Below are the code and all the weights of a small trained network. Each question names an input and a target symbol and asks about switching units off, where a switched-off unit gives its printed mean instead of its output.

import numpy as np


def w(rows, s, z=0):
    codes = np.array(rows[::2]) - 128.0
    scale = np.full(codes.shape[1], s)
    scale[-1] = z or s
    return codes * scale


def norm(h):
    return h / np.sqrt((h * h).mean(-1, keepdims=True) + 1e-5)


def f(y):
    return y / 2 * (1 + np.tanh(0.7978845608 * (y + 0.044715 * y**3)))


def softmax(a):
    e = np.exp(a - a.max(-1, keepdims=True))
    return e / e.sum(-1, keepdims=True)


def log_softmax(a):
    a = a - a.max(-1, keepdims=True)
    return a - np.log(np.exp(a).sum(-1, keepdims=True))


def net(x, mask):
    ids = ['εηλμπσφψω'.index(c) for c in x.split()]
    T = len(ids)
    res = E[ids] + P[:T]
    u = 0
    for l in range(2):
        q, k, v = (norm(res) @ M[l].T for M in (Q, K, V))
        z = softmax(np.where(np.tri(T) > 0, q @ k.T / 2**0.5, -1e9)) @ v
        res = res + np.where(mask[u], z, O[l][:, -1]) @ O[l][:, :-1]
        u += 1
        y = f(norm(res) @ A[l][:, :-1].T + A[l][:, -1])
        res = res + np.where(mask[u : u + 4], y, B[l][:, -1]) @ B[l][:, :-1]
        u += 4
    return log_softmax(norm(res)[-1] @ U[:, :-1].T + U[:, -1])


Q, K, V, O, A, B = {}, {}, {}, {}, {}, {}
E = w([
[192,200,113,178,37,168],'ε',
[117,169,244,164,180,146],'η',
[226,105,96,167,87,199],'λ',
[208,56,190,180,124,74],'μ',
[172,4,158,115,132,121],'π',
[114,87,205,131,180,56],'σ',
[138,202,112,168,116,54],'φ',
[201,71,169,171,96,86],'ψ',
[122,179,139,143,71,38],'ω',
],0.02)
P = w([
[208,157,147,41,127,82],'0',
[190,154,147,76,140,95],'1',
[180,150,147,100,136,93],'2',
[172,144,146,120,134,96],'3',
[163,138,143,134,131,102],'4',
[153,133,141,147,128,104],'5',
[145,127,138,159,126,107],'6',
[135,121,135,171,123,107],'7',
[123,116,130,181,121,110],'8',
[109,106,127,189,120,111],'9',
[94,98,121,200,118,113],'10',
[77,89,114,213,114,115],'11',
[58,79,108,232,111,118],'12',
[39,68,101,255,113,127],'13',
],0.016)
Q[0] = w([
[91,185,75,10,186,204],'0.h1',
[85,145,28,102,195,122],'0.h1',
],0.012)
K[0] = w([
[236,188,149,1,169,91],'0.h1',
[221,150,204,16,114,133],'0.h1',
],0.009)
V[0] = w([
[147,168,2,177,172,87],'0.h1',
[83,139,139,145,220,213],'0.h1',
],0.0077)
O[0] = w([
[189,119,6,111,182,62,98],'0.h1',
[186,101,107,70,59,19,1],'0.h1',
],0.016,0.0054)
A[0] = w([
[147,188,72,121,63,163,125],'0.n1',
[16,107,195,73,186,136,2],'0.n2',
[103,51,178,64,185,118,155],'0.n3',
[181,196,41,55,2,109,140],'0.n4',
],0.0079,0.0062)
B[0] = w([
[111,1,194,104,40,120,152],'0.n1',
[52,90,199,235,173,209,146],'0.n2',
[194,93,29,67,88,73,253],'0.n3',
[218,49,154,61,108,83,132],'0.n4',
],0.0085,0.0029)
Q[1] = w([
[120,147,116,112,84,135],'1.h1',
[117,145,112,5,103,96],'1.h1',
],0.018)
K[1] = w([
[133,131,238,87,184,130],'1.h1',
[214,224,172,2,195,173],'1.h1',
],0.0092)
V[1] = w([
[254,228,254,178,162,115],'1.h1',
[117,230,102,82,3,216],'1.h1',
],0.0056)
O[1] = w([
[65,77,82,134,116,66,254],'1.h1',
[181,103,60,254,87,164,51],'1.h1',
],0.015,0.0062)
A[1] = w([
[120,110,190,120,239,140,106],'1.n1',
[129,150,7,136,2,191,64],'1.n2',
[69,204,108,22,55,126,199],'1.n3',
[209,200,194,173,149,76,254],'1.n4',
],0.0089,0.0081)
B[1] = w([
[154,219,60,161,147,138,222],'1.n1',
[57,184,168,88,173,9,159],'1.n2',
[37,138,87,41,129,135,142],'1.n3',
[205,155,159,71,78,134,253],'1.n4',
],0.013,0.007)
U = w([
[183,92,82,183,57,175,157],'ε',
[102,80,159,93,2,84,98],'η',
[238,115,168,106,152,70,36],'λ',
[26,106,161,119,211,106,35],'μ',
[167,185,190,68,95,229,171],'π',
[108,86,120,51,150,197,255],'σ',
[182,159,36,67,165,114,175],'φ',
[26,157,121,161,135,202,125],'ψ',
[127,173,138,211,190,203,43],'ω',
],0.012,0.0077)

Each question gives the input, a string of symbols that net reads in full, and the target symbol t.
The units are the heads (2 rows each of Q, K, V and O) and the neurons (one row each of A and B). Each row of codes is followed by its name. A weight is (code - 128) times the scale printed after its matrix; where a second scale follows, it is the last column's (O, A, B and U).
mask holds one flag per unit, layer by layer, with each layer's heads first. A switched-off unit (its flag False) gives its mean, the last column of its rows in O or B, instead of its output. The means were averaged over made-up inputs and are rounded, as every weight is.
A unit's drop is (log p(t) with every unit on - log p(t) with that unit switched off) / (log p(t) with every unit on - log p(t) with every unit switched off).
The circuit of an input: a set's keep is (log p(t) with only the set's units on - log p(t) with every unit switched off) / (log p(t) with every unit on - log p(t) with every unit switched off). Starting from all 10 units, units are removed one at a time, each time the one whose removal leaves the highest keep (on an exact tie, the one counted first), for as long as the keep stays at least 0.8.
units of the circuit, in order: the units of the circuit, biggest drop first
unit that matters most: the unit with the biggest drop
k most important neurons: the k neurons with the biggest drops, biggest first
input λ λ ε π π σ λ ε λ μ μ μ λ, target μ: units of the circuit, in order	1.n4; 1.n2; 1.n1
input ε ψ π π ε μ λ ω ω, target ω: units of the circuit, in order	0.h1; 1.h1
input φ η φ μ ψ ω ε φ φ λ, target φ: units of the circuit, in order	0.h1
input ε σ λ, target σ: units of the circuit, in order	0.n2; 1.n1; 1.h1
input η π ψ π η π φ π, target φ: 2 most important neurons	1.n1; 0.n3
input ω π ε π φ π π ψ ε π π π η φ, target η: units of the circuit, in order	0.h1; 1.n1
input η η λ μ φ φ λ λ π φ ψ, target φ: units of the circuit, in order	0.h1; 1.h1; 1.n1
input η π ψ, target π: 2 most important neurons	0.n2; 1.n4
input η μ ψ ψ ε σ ε π π φ, target π: units of the circuit, in order	1.h1; 1.n4
input ε η φ, target η: units of the circuit, in order	1.n1; 1.h1
input π π η λ, target η: 3 most important neurons	1.n1; 0.n1; 1.n2
input φ λ μ ε, target η: 3 most important neurons	0.n1; 1.n1; 0.n3
input ω η μ π λ π ω, target π: units of the circuit, in order	1.n4; 0.h1; 0.n3; 1.h1
input π ω λ π μ, target π: units of the circuit, in order	0.h1
input ψ η π η μ σ π η ω π φ, target π: units of the circuit, in order	1.h1; 1.n4; 0.n3
input λ η η π ε σ π π η, target π: units of the circuit, in order	1.n4; 1.h1
input λ η ε π π η π ψ, target π: 2 most important neurons	0.n3; 1.n4
input ψ η σ φ ε σ ε ψ, target ε: 2 most important neurons	0.n1; 1.n2
input ε ω ω σ ε, target σ: 2 most important neurons	0.n2; 1.n3
input η π λ, target ε: unit that matters most	0.n3
input η ψ η ε λ, target ε: 3 most important neurons	0.n1; 0.n3; 1.n1
input λ ε ω η ε φ, target ε: 2 most important neurons	0.n1; 1.n2
input ω π π η φ λ η φ μ μ, target μ: 2 most important neurons	0.n3; 0.n4
input φ λ π π σ η η η μ, target η: 2 most important neurons	0.n2; 1.n2
